Here is a tiny trained network, its code and every weight. The questions are about switching its units off for an input and a class, where a switched-off unit gives its printed mean instead of its output.

import numpy as np


def w(rows, s, z=0):
    codes = np.array(rows[::2]) - 128.0
    scale = np.full(codes.shape[1], s)
    scale[-1] = z or s
    return codes * scale


def f(y):
    return y / 2 * (1 + np.tanh(0.7978845608 * (y + 0.044715 * y**3)))


def log_softmax(a):
    a = a - a.max(-1, keepdims=True)
    return a - np.log(np.exp(a).sum(-1, keepdims=True))


def net(x, mask):
    res = np.array(x, float).reshape(1, 3) / 4 @ E
    y = f(res @ A[0][:, :-1].T + A[0][:, -1])
    res = res + np.where(mask, y, B[0][:, -1]) @ B[0][:, :-1]
    return log_softmax(res[-1] @ U[:, :-1].T + U[:, -1])


A, B = {}, {}
E = w([
[183,61,248,151,122,192,121,147,186,143,72],'x0',
[77,146,233,41,213,68,220,235,151,184,161],'x1',
[187,213,160,200,158,9,47,52,196,56,175],'x2',
],0.011)
A[0] = w([
[146,78,128,163,104,249,111,102,105,129,91,146],'neuron 1',
[138,119,105,133,84,158,116,121,122,133,113,92],'neuron 2',
[146,131,120,173,125,149,105,87,112,113,118,253],'neuron 3',
[119,95,152,121,112,162,134,124,136,139,122,197],'neuron 4',
[109,93,101,111,109,222,140,140,70,146,102,55],'neuron 5',
[141,148,118,167,129,98,107,87,130,98,129,196],'neuron 6',
[81,128,72,84,121,144,151,147,60,146,139,221],'neuron 7',
[78,142,141,81,153,119,158,163,63,164,134,146],'neuron 8',
[110,114,91,132,121,145,122,112,113,117,123,50],'neuron 9',
],0.018,0.0045)
B[0] = w([
[104,90,82,75,146,134,161,201,149,112,112,250],'neuron 1',
[154,70,95,144,78,157,153,122,71,138,140,177],'neuron 2',
[110,156,75,121,123,99,120,103,176,132,168,217],'neuron 3',
[149,252,78,132,148,87,111,164,86,128,138,180],'neuron 4',
[107,136,207,149,137,129,115,85,117,136,137,243],'neuron 5',
[166,229,117,157,115,135,100,112,148,148,107,218],'neuron 6',
[138,193,191,114,176,100,133,184,110,139,118,241],'neuron 7',
[98,103,106,104,112,159,133,143,142,115,119,241],'neuron 8',
[143,96,129,148,109,138,99,93,168,107,115,162],'neuron 9',
],0.02,0.023)
U = w([
[101,195,230,128,200,101,136,126,99,139,101,255],'0',
[130,83,120,195,130,162,117,86,75,116,114,25],'1',
[181,175,63,194,72,106,63,48,173,114,142,212],'2',
[58,46,197,91,108,112,155,68,167,104,166,40],'3',
[155,80,107,129,75,139,149,60,57,113,132,9],'4',
[75,127,2,24,97,169,197,191,150,105,115,188],'5',
],0.0082,0.0035)

Each question gives the input, the list of numbers given to net, and the class t.
The units are the neurons (one row each of A and B). Each row of codes is followed by its name. A weight is (code - 128) times the scale printed after its matrix; where a second scale follows, it is the last column's (A, B and U).
mask holds one flag per neuron, in row order. A switched-off neuron (its flag False) gives its mean, the last column of its row in B, instead of its output. The means were averaged over made-up inputs and are rounded, as every weight is.
A unit's drop is (log p(t) with every unit on - log p(t) with that unit switched off) / (log p(t) with every unit on - log p(t) with every unit switched off).
The circuit of an input: a set's keep is (log p(t) with only the set's units on - log p(t) with every unit switched off) / (log p(t) with every unit on - log p(t) with every unit switched off). Starting from all 9 units, units are removed one at a time, each time the one whose removal leaves the highest keep (on an exact tie, the one counted first), for as long as the keep stays at least 0.8.
circuit, biggest first: the units of the circuit, biggest drop first
unit that matters most: the unit with the biggest drop
k most important neurons: the k neurons with the biggest drops, biggest first
drop of u: that unit's drop, to one decimal
input [1,-8,2], class 5: unit that matters most : neuron 1
input [0,5,2], class 5: 2 most important neurons : [neuron 5; neuron 7]
input [4,0,-6], class 0: 2 most important neurons : [neuron 5; neuron 3]
input [-2,6,4], class 5: 2 most important neurons : [neuron 5; neuron 7]
input [6,8,-1], class 5: 2 most important neurons : [neuron 5; neuron 7]
input [1,5,-1], class 5: 2 most important neurons : [neuron 5; neuron 8]
input [5,2,3], class 2: 3 most important neurons : [neuron 7; neuron 1; neuron 5]
input [-4,7,6], class 5: 3 most important neurons : [neuron 5; neuron 7; neuron 8]
input [-7,-3,0], class 2: 3 most important neurons : [neuron 5; neuron 1; neuron 9]
input [-5,8,7], class 5: 4 most important neurons : [neuron 5; neuron 7; neuron 8; neuron 9]
input [0,7,-1], class 5: 2 most important neurons : [neuron 8; neuron 5]
input [-3,0,2], class 2: 3 most important neurons : [neuron 1; neuron 7; neuron 5]
input [0,-1,-4], class 0: drop of neuron 5 : 0.9
input [-8,-4,-3], class 0: circuit, biggest first : [neuron 7]
input [-6,5,6], class 2: drop of neuron 1 : 0.9
input [8,0,5], class 2: drop of neuron 7 : 0.4
input [7,-3,2], class 5: drop of neuron 2 : 0.0
